Here is a tiny trained network, its code and every weight. The questions are about switching its units off for an input and a target symbol, where a switched-off unit gives its printed mean instead of its output.

import numpy as np


def w(rows, s, z=0):
    codes = np.array(rows[::2]) - 128.0
    scale = np.full(codes.shape[1], s)
    scale[-1] = z or s
    return codes * scale


def f(y):
    return y / 2 * (1 + np.tanh(0.7978845608 * (y + 0.044715 * y**3)))


def softmax(a):
    e = np.exp(a - a.max(-1, keepdims=True))
    return e / e.sum(-1, keepdims=True)


def log_softmax(a):
    a = a - a.max(-1, keepdims=True)
    return a - np.log(np.exp(a).sum(-1, keepdims=True))


def net(x, mask):
    ids = ['ΠΣΩαγδηθλμξτφψ'.index(c) for c in x.split()]
    T = len(ids)
    res = E[ids] + P[:T]
    u = 0
    for l in range(2):
        q, k, v = (res @ M[l].T for M in (Q, K, V))
        z = softmax(np.where(np.tri(T) > 0, q @ k.T / 3**0.5, -1e9)) @ v
        res = res + np.where(mask[u], z, O[l][:, -1]) @ O[l][:, :-1]
        u += 1
        y = f(res @ A[l][:, :-1].T + A[l][:, -1])
        res = res + np.where(mask[u : u + 12], y, B[l][:, -1]) @ B[l][:, :-1]
        u += 12
    return log_softmax(res[-1] @ U[:, :-1].T + U[:, -1])


Q, K, V, O, A, B = {}, {}, {}, {}, {}, {}
E = w([
[81,70,194,83,117,29,104,163,190],'Π',
[48,93,136,152,87,143,67,143,129],'Σ',
[136,201,68,251,148,137,123,140,223],'Ω',
[20,141,143,147,137,113,145,104,188],'α',
[104,134,138,102,100,221,80,106,89],'γ',
[96,53,127,131,151,183,166,78,67],'δ',
[188,175,139,94,208,116,138,183,109],'η',
[122,2,180,93,115,133,109,159,58],'θ',
[133,54,53,185,232,80,186,83,160],'λ',
[176,73,61,200,139,81,78,137,214],'μ',
[57,9,112,163,156,77,195,128,114],'ξ',
[150,130,46,230,222,128,141,50,203],'τ',
[148,74,181,99,155,126,62,44,175],'φ',
[111,160,202,82,60,128,41,168,170],'ψ',
],0.011)
P = w([
[109,93,163,116,176,178,66,175,134],'0',
[111,94,157,126,158,168,72,149,132],'1',
[120,120,124,143,140,150,92,133,120],'2',
[90,114,131,141,170,225,194,199,228],'3',
[117,96,169,154,119,146,102,106,139],'4',
[122,136,113,157,101,131,128,111,125],'5',
[88,103,137,139,145,245,227,199,236],'6',
[128,107,175,173,88,128,131,70,138],'7',
[120,130,105,163,71,120,156,93,131],'8',
],0.012)
Q[0] = w([
[138,100,162,181,121,251,136,98,194],'0.h0',
[139,142,63,143,84,213,153,203,95],'0.h0',
[140,130,104,69,103,107,44,39,20],'0.h0',
],0.02)
K[0] = w([
[146,130,98,120,13,149,136,14,117],'0.h0',
[139,179,49,126,96,181,125,187,44],'0.h0',
[91,51,139,120,193,254,51,156,169],'0.h0',
],0.02)
V[0] = w([
[69,38,72,75,135,56,176,101,112],'0.h0',
[228,18,56,143,2,152,95,210,163],'0.h0',
[93,138,110,153,64,150,142,26,173],'0.h0',
],0.0097)
O[0] = w([
[95,111,24,44,131,109,84,103,124,124],'0.h0',
[254,89,27,182,64,150,116,194,84,123],'0.h0',
[115,159,151,157,211,140,40,129,100,252],'0.h0',
],0.0066,0.0026)
A[0] = w([
[119,113,190,166,154,2,102,163,19,115],'0.n0',
[188,119,148,112,148,168,206,107,202,17],'0.n1',
[137,175,85,102,151,112,191,191,232,53],'0.n2',
[185,237,99,105,132,128,142,133,176,84],'0.n3',
[163,174,80,125,185,123,109,104,43,99],'0.n4',
[136,142,91,93,42,67,179,105,111,76],'0.n5',
[160,209,84,35,123,108,32,108,66,124],'0.n6',
[80,160,58,88,80,220,173,132,223,3],'0.n7',
[186,180,130,29,124,191,221,122,128,133],'0.n8',
[111,151,84,131,167,201,240,149,126,55],'0.n9',
[81,176,119,87,85,190,221,207,111,84],'0.n10',
[226,192,167,17,175,99,68,166,22,121],'0.n11',
],0.0082,0.0041)
B[0] = w([
[166,74,90,31,76,106,131,151,122,159],'0.n0',
[105,135,171,170,117,133,100,178,124,180],'0.n1',
[121,95,143,113,114,183,114,78,94,231],'0.n2',
[78,99,103,79,130,99,152,115,125,99],'0.n3',
[156,151,195,153,153,122,174,92,163,107],'0.n4',
[137,238,181,131,166,149,80,102,136,85],'0.n5',
[200,80,252,109,93,131,125,139,122,84],'0.n6',
[140,53,148,101,162,66,150,165,79,243],'0.n7',
[86,10,110,175,102,71,177,129,144,154],'0.n8',
[142,139,149,74,83,145,60,155,171,248],'0.n9',
[170,139,120,181,165,142,104,79,171,216],'0.n10',
[147,160,249,153,136,81,183,253,78,117],'0.n11',
],0.011,0.0017)
Q[1] = w([
[140,161,138,89,103,139,42,76,115],'1.h0',
[121,184,123,130,91,135,179,120,53],'1.h0',
[82,6,173,130,111,218,90,106,129],'1.h0',
],0.018)
K[1] = w([
[118,75,166,124,71,148,76,66,167],'1.h0',
[123,118,126,88,153,242,143,172,105],'1.h0',
[131,186,132,155,35,63,137,23,6],'1.h0',
],0.016)
V[1] = w([
[21,153,96,171,60,84,53,203,120],'1.h0',
[146,112,216,67,68,163,55,112,49],'1.h0',
[82,115,114,156,141,230,183,116,3],'1.h0',
],0.012)
O[1] = w([
[49,118,168,135,45,32,12,110,144,252],'1.h0',
[109,119,190,34,127,181,67,233,28,212],'1.h0',
[43,144,104,115,83,234,159,65,3,186],'1.h0',
],0.0054,0.0024)
A[1] = w([
[159,155,157,55,139,26,176,245,102,113],'1.n0',
[137,210,65,144,111,77,213,119,114,104],'1.n1',
[162,77,206,112,148,156,190,128,90,184],'1.n2',
[109,123,151,108,236,172,145,165,91,36],'1.n3',
[165,206,174,180,152,177,139,95,173,2],'1.n4',
[92,113,148,148,224,119,168,180,153,79],'1.n5',
[144,185,103,104,115,196,149,104,127,158],'1.n6',
[103,77,59,86,162,72,133,104,116,103],'1.n7',
[182,164,206,90,97,184,123,201,118,48],'1.n8',
[152,128,103,107,198,130,186,79,177,41],'1.n9',
[157,102,154,43,154,94,106,237,123,98],'1.n10',
[114,109,207,132,78,146,144,202,122,12],'1.n11',
],0.011,0.004)
B[1] = w([
[119,69,104,141,237,151,136,186,165,190],'1.n0',
[159,107,197,57,127,200,98,151,160,153],'1.n1',
[129,147,82,97,195,178,159,199,108,238],'1.n2',
[133,78,114,150,80,195,107,53,131,213],'1.n3',
[59,148,86,160,48,143,230,190,166,171],'1.n4',
[159,176,147,93,148,114,128,93,169,206],'1.n5',
[120,103,120,121,159,77,125,136,201,160],'1.n6',
[174,76,219,121,121,111,196,113,118,183],'1.n7',
[169,163,213,215,87,111,177,65,114,233],'1.n8',
[105,148,71,144,155,69,39,91,6,179],'1.n9',
[123,207,72,74,38,79,131,75,143,255],'1.n10',
[109,111,108,157,165,85,94,197,79,227],'1.n11',
],0.015,0.0089)
U = w([
[153,133,59,55,89,61,126,115,169,124],'Π',
[70,99,112,120,79,122,3,168,91,184],'Σ',
[111,144,112,166,57,142,188,154,187,63],'Ω',
[52,180,229,125,181,121,86,58,204,162],'α',
[145,146,172,223,140,185,131,114,75,85],'γ',
[104,79,47,90,132,197,139,70,125,136],'δ',
[157,169,125,114,213,117,158,182,127,252],'η',
[145,143,58,68,61,117,198,159,18,123],'θ',
[177,125,95,130,179,74,104,58,66,83],'λ',
[255,58,31,230,99,110,86,104,175,91],'μ',
[142,61,149,127,86,79,229,100,110,110],'ξ',
[102,174,23,181,139,91,144,70,115,41],'τ',
[213,218,111,94,94,163,145,38,142,213],'φ',
[183,195,171,176,103,44,119,154,112,60],'ψ',
],0.0049,0.0038)

Each question gives the input, a string of symbols that net reads in full, and the target symbol t.
The units are the heads (3 rows each of Q, K, V and O) and the neurons (one row each of A and B). Each row of codes is followed by its name. A weight is (code - 128) times the scale printed after its matrix; where a second scale follows, it is the last column's (O, A, B and U).
mask holds one flag per unit, layer by layer, with each layer's heads first. A switched-off unit (its flag False) gives its mean, the last column of its rows in O or B, instead of its output. The means were averaged over made-up inputs and are rounded, as every weight is.
A unit's drop is (log p(t) with every unit on - log p(t) with that unit switched off) / (log p(t) with every unit on - log p(t) with every unit switched off).
The circuit of an input: a set's keep is (log p(t) with only the set's units on - log p(t) with every unit switched off) / (log p(t) with every unit on - log p(t) with every unit switched off). Starting from the 12 units with the biggest drops (on a tie, the unit counted first), units are removed one at a time, each time the one whose removal leaves the highest keep (on an exact tie, the one counted first), for as long as the keep stays at least 0.8.
circuit, biggest first: the units of the circuit, biggest drop first
unit that matters most: the unit with the biggest drop
top k neurons: the k neurons with the biggest drops, biggest first
top k neurons in layer l: the k neurons of layer l with the biggest drops, biggest first
input τ α τ γ η θ Π, target θ: top neuron -> 0.n2
input ξ ξ η φ, target η: top 2 neurons in layer 0 -> 0.n8, 0.n1
input η γ Π α, target Π: circuit, biggest first -> 1.n10, 0.n7, 1.h0
input φ ψ φ α τ ξ δ, target ξ: circuit, biggest first -> 0.h0, 1.n7, 0.n7
input Π φ α δ φ η, target η: circuit, biggest first -> 0.n11, 1.n0
input γ φ Σ ψ γ Ω Σ ψ, target ψ: top 3 neurons -> 1.n8, 1.n11, 1.n10
input δ Σ Σ ξ α τ Ω, target τ: circuit, biggest first -> 1.h0, 1.n9
input δ η τ Σ, target τ: top 2 neurons -> 1.n9, 1.n4
input λ Ω δ δ η φ ξ, target φ: top 2 neurons -> 1.n10, 0.n9
input γ γ θ λ η φ ξ δ α, target α: circuit, biggest first -> 0.h0, 1.n2
input η φ ψ τ, target ψ: top 2 neurons -> 1.n8, 1.n11
input δ φ Π δ γ, target γ: circuit, biggest first -> 1.n8, 1.h0, 0.h0
input η η ψ α τ η γ, target η: top 2 neurons -> 0.n7, 0.n8
input μ Π δ, target δ: circuit, biggest first -> 1.h0, 1.n3, 1.n8
input δ δ η α, target η: top 3 neurons -> 0.n7, 1.n2, 0.n8
input α ξ Π η Π φ φ γ, target γ: circuit, biggest first -> 1.h0, 1.n8, 0.h0
input Π Π ξ α, target ξ: circuit, biggest first -> 0.h0, 0.n7, 1.n7
input θ ξ Π, target Π: circuit, biggest first -> 1.n10, 1.h0
input α ψ φ, target φ: circuit, biggest first -> 1.h0, 1.n10, 1.n8, 0.n6
input Ω τ Σ ξ φ ψ, target ψ: circuit, biggest first -> 1.n8, 0.n6, 1.h0
input γ Π θ, target θ: top 2 neurons in layer 1 -> 1.n10, 1.n2
input μ γ τ ψ γ Π μ, target Π: unit that matters most -> 1.n10
input γ φ λ Σ τ ξ η τ, target τ: unit that matters most -> 1.n9
input θ λ ξ Π θ Ω, target Ω: circuit, biggest first -> 0.h0, 1.n4
input φ Π δ η, target δ: top 2 neurons in layer 0 -> 0.n2, 0.n8
input Σ τ Ω φ, target Ω: circuit, biggest first -> 0.h0, 1.n4, 1.h0
input η λ α γ τ γ ψ, target γ: unit that matters most -> 0.h0
input Π θ φ τ, target φ: top 2 neurons -> 1.n10, 1.n8
